Below is a small trained network, with its code and all its weights. Each question gives an input and a target symbol and asks what happens when units are switched off, that is, made to give their printed mean instead of their output.

import numpy as np


def w(rows, s, z=0):
    codes = np.array(rows[::2]) - 128.0
    scale = np.full(codes.shape[1], s)
    scale[-1] = z or s
    return codes * scale


def f(y):
    return np.maximum(y, 0)


def softmax(a):
    e = np.exp(a - a.max(-1, keepdims=True))
    return e / e.sum(-1, keepdims=True)


def log_softmax(a):
    a = a - a.max(-1, keepdims=True)
    return a - np.log(np.exp(a).sum(-1, keepdims=True))


def net(x, mask):
    ids = ['ΓΞΠΨΩημτ'.index(c) for c in x.split()]
    T = len(ids)
    res = E[ids] + P[:T]
    u = 0
    for l in range(2):
        r = res
        for j in range(3):
            rows = slice(2 * j, 2 * j + 2)
            q, k, v = (r @ M[l][rows].T for M in (Q, K, V))
            z = softmax(np.where(np.tri(T) > 0, q @ k.T / 2**0.5, -1e9)) @ v
            o = O[l][rows]
            res = res + np.where(mask[u + j], z, o[:, -1]) @ o[:, :-1]
        u += 3
        y = f(res @ A[l][:, :-1].T + A[l][:, -1])
        res = res + np.where(mask[u : u + 8], y, B[l][:, -1]) @ B[l][:, :-1]
        u += 8
    return log_softmax(res[-1] @ U[:, :-1].T + U[:, -1])


Q, K, V, O, A, B = {}, {}, {}, {}, {}, {}
E = w([
[110,203,100,16,105,160,188,135],'Γ',
[87,160,79,138,57,132,158,168],'Ξ',
[94,159,119,195,148,59,141,180],'Π',
[117,254,152,55,169,82,224,99],'Ψ',
[36,128,182,70,158,137,61,156],'Ω',
[117,139,136,122,109,147,226,95],'η',
[166,92,66,142,108,104,84,100],'μ',
[115,54,120,63,93,74,159,140],'τ',
],0.02)
P = w([
[113,97,22,165,149,170,120,132],'0',
[151,161,140,81,127,194,153,200],'1',
[131,105,116,132,69,53,91,143],'2',
[33,114,68,120,123,130,88,50],'3',
[92,120,150,164,156,165,134,249],'4',
[135,140,138,85,4,25,108,103],'5',
],0.011)
Q[0] = w([
[214,116,157,195,225,205,99,41],'L0H1',
[183,172,162,136,108,184,116,223],'L0H1',
[213,88,249,105,100,161,147,200],'L0H2',
[31,206,72,141,123,107,161,191],'L0H2',
[23,111,86,35,125,66,135,134],'L0H3',
[130,233,164,105,181,228,149,186],'L0H3',
],0.015)
K[0] = w([
[173,98,64,128,243,195,170,248],'L0H1',
[178,25,145,145,158,75,149,82],'L0H1',
[221,6,121,121,229,166,177,184],'L0H2',
[120,102,226,155,52,90,98,13],'L0H2',
[66,72,177,47,12,93,86,92],'L0H3',
[165,166,168,164,198,75,4,64],'L0H3',
],0.014)
V[0] = w([
[42,57,195,154,91,102,254,162],'L0H1',
[101,190,90,134,135,92,83,206],'L0H1',
[110,54,131,9,238,56,139,111],'L0H2',
[144,50,162,133,175,222,135,136],'L0H2',
[130,118,118,121,97,209,170,133],'L0H3',
[140,138,164,184,210,112,179,131],'L0H3',
],0.0092)
O[0] = w([
[89,67,182,80,58,126,196,122,195],'L0H1',
[113,172,127,163,80,100,76,146,247],'L0H1',
[177,115,155,118,254,86,109,144,202],'L0H2',
[55,57,96,129,157,83,126,186,20],'L0H2',
[191,148,134,127,137,140,145,104,99],'L0H3',
[117,143,154,195,122,91,152,135,2],'L0H3',
],0.0081,0.0073)
A[0] = w([
[136,96,99,144,109,80,144,44,61],'L0N1',
[189,126,189,140,96,85,157,154,167],'L0N2',
[113,135,123,98,172,195,141,137,60],'L0N3',
[108,85,74,175,192,106,111,98,71],'L0N4',
[124,89,109,98,140,92,64,79,129],'L0N5',
[80,131,94,238,175,94,158,49,97],'L0N6',
[131,157,186,142,155,248,152,151,5],'L0N7',
[173,125,145,109,76,106,101,191,162],'L0N8',
],0.012,0.0018)
B[0] = w([
[115,162,32,193,99,119,143,113,172],'L0N1',
[103,27,221,174,99,190,109,96,195],'L0N2',
[131,65,137,179,94,149,102,164,204],'L0N3',
[146,100,129,96,85,206,201,118,169],'L0N4',
[108,134,98,163,101,49,144,67,255],'L0N5',
[136,159,5,2,169,87,97,119,157],'L0N6',
[109,118,33,217,199,18,153,164,184],'L0N7',
[164,150,139,101,167,63,103,188,242],'L0N8',
],0.0092,0.0077)
Q[1] = w([
[167,86,161,49,79,169,69,195],'L1H1',
[137,19,248,159,73,159,121,98],'L1H1',
[237,173,177,123,126,122,179,124],'L1H2',
[165,87,122,115,62,182,111,169],'L1H2',
[95,170,114,82,55,108,198,33],'L1H3',
[155,104,86,77,141,175,165,35],'L1H3',
],0.015)
K[1] = w([
[213,109,119,59,48,99,96,202],'L1H1',
[125,53,56,193,84,207,112,220],'L1H1',
[243,153,153,112,106,118,187,109],'L1H2',
[153,142,123,115,61,217,141,199],'L1H2',
[94,158,169,159,173,246,205,224],'L1H3',
[157,107,68,124,172,152,166,194],'L1H3',
],0.013)
V[1] = w([
[104,118,81,132,112,92,79,36],'L1H1',
[177,144,192,111,141,121,164,104],'L1H1',
[117,58,131,166,80,100,8,179],'L1H2',
[130,115,40,194,146,126,175,84],'L1H2',
[158,111,104,66,70,96,133,65],'L1H3',
[212,27,67,121,43,2,92,76],'L1H3',
],0.0065)
O[1] = w([
[98,102,147,120,90,164,79,136,211],'L1H1',
[119,181,162,148,172,114,169,125,52],'L1H1',
[181,105,81,3,54,210,93,95,254],'L1H2',
[201,201,102,103,43,128,183,109,95],'L1H2',
[186,130,103,99,91,100,148,112,144],'L1H3',
[215,119,117,36,64,165,126,112,232],'L1H3',
],0.005,0.0074)
A[1] = w([
[165,121,148,162,129,89,30,84,131],'L1N1',
[167,86,114,146,84,96,137,44,211],'L1N2',
[140,132,150,98,147,108,90,192,23],'L1N3',
[133,160,138,90,162,210,105,174,226],'L1N4',
[178,184,83,117,202,184,115,124,154],'L1N5',
[101,105,123,165,114,107,181,196,31],'L1N6',
[160,149,121,156,158,140,92,10,76],'L1N7',
[189,106,67,129,134,98,130,154,5],'L1N8',
],0.013,0.0021)
B[1] = w([
[222,115,78,132,148,106,146,119,242],'L1N1',
[73,147,143,169,211,165,100,166,254],'L1N2',
[62,246,164,139,157,213,139,85,243],'L1N3',
[167,55,88,164,130,65,200,194,188],'L1N4',
[161,111,120,129,182,240,9,195,173],'L1N5',
[101,86,51,100,119,130,85,73,177],'L1N6',
[47,90,147,82,60,118,187,163,174],'L1N7',
[126,137,213,139,125,65,173,45,220],'L1N8',
],0.011)
U = w([
[99,209,100,112,175,102,158,254,122],'Γ',
[113,197,105,176,32,172,94,150,128],'Ξ',
[229,121,133,214,106,174,89,103,252],'Π',
[146,119,200,102,114,131,168,97,194],'Ψ',
[167,196,80,79,110,73,91,70,79],'Ω',
[124,129,139,187,129,220,102,67,36],'η',
[149,168,61,225,147,86,130,88,84],'μ',
[112,48,59,72,124,99,96,147,160],'τ',
],0.0065,0.0041)

Each question gives the input, a string of symbols that net reads in full, and the target symbol t.
The units are the heads (2 rows each of Q, K, V and O) and the neurons (one row each of A and B). Each row of codes is followed by its name. A weight is (code - 128) times the scale printed after its matrix; where a second scale follows, it is the last column's (O, A, B and U).
mask holds one flag per unit, layer by layer, with each layer's heads first. A switched-off unit (its flag False) gives its mean, the last column of its rows in O or B, instead of its output. The means were averaged over made-up inputs and are rounded, as every weight is.
A unit's drop is (log p(t) with every unit on - log p(t) with that unit switched off) / (log p(t) with every unit on - log p(t) with every unit switched off).
The circuit of an input: a set's keep is (log p(t) with only the set's units on - log p(t) with every unit switched off) / (log p(t) with every unit on - log p(t) with every unit switched off). Starting from the 12 units with the biggest drops (on a tie, the unit counted first), units are removed one at a time, each time the one whose removal leaves the highest keep (on an exact tie, the one counted first), for as long as the keep stays at least 0.8.
circuit, biggest first: the units of the circuit, biggest drop first
k most important neurons: the k neurons with the biggest drops, biggest first
which heads matter: for each layer, one digit per head in row order, 1 if its drop is at least 0.15 and else 0, layers parted by /
input Ψ μ Ω Π, target τ: which heads matter : 000 / 010
input Ω Ξ μ Ω Ξ, target Π: circuit, biggest first : L0H1, L1N5, L1H3
input η Ξ Ξ Γ, target Ξ: circuit, biggest first : L0H2
input μ Ω Π, target Π: which heads matter : 010 / 000
input Ω Ω Ω τ μ, target Ψ: circuit, biggest first : L1N8, L0H2, L1H3
input Π Π Π, target Π: circuit, biggest first : L0N2, L0H2, L1N1
input μ Ω Ω μ, target τ: 2 most important neurons : L1N7, L0N4
input μ Π Ψ Γ Π, target μ: circuit, biggest first : L0H2, L1H2, L1N6
input η η η Ω Π, target τ: which heads matter : 100 / 000
input η Ω Ψ, target Ψ: circuit, biggest first : L0N2, L1N7, L0H2
input Ψ Ω η Ω Ψ, target τ: which heads matter : 100 / 000
input Ω Ω η Ω Ξ, target τ: circuit, biggest first : L0H1, L1N6
input Ω Γ μ η, target τ: circuit, biggest first : L1N3, L0N6
input Ω τ Γ Ψ Ξ, target μ: circuit, biggest first : L0N7, L0H2, L1H2, L1N6
input η Ψ Ξ Π, target Ξ: circuit, biggest first : L0H2
input Ψ Ω μ Ψ Γ, target Π: circuit, biggest first : L1N5, L0H1, L1H3
input Ω Ξ Ω Ψ τ, target Ψ: 2 most important neurons : L1N8, L0N5
input Ω Ω Ψ μ, target Γ: which heads matter : 010 / 000
input Ξ Ξ μ η, target Ξ: 2 most important neurons : L0N1, L0N8
input Ω η Ξ Ω Π μ, target μ: 3 most important neurons : L1N1, L0N1, L1N2
input Ω τ Ξ, target Ξ: most important neuron : L1N1
input Ω Ω Ω μ Ω, target Π: which heads matter : 100 / 001
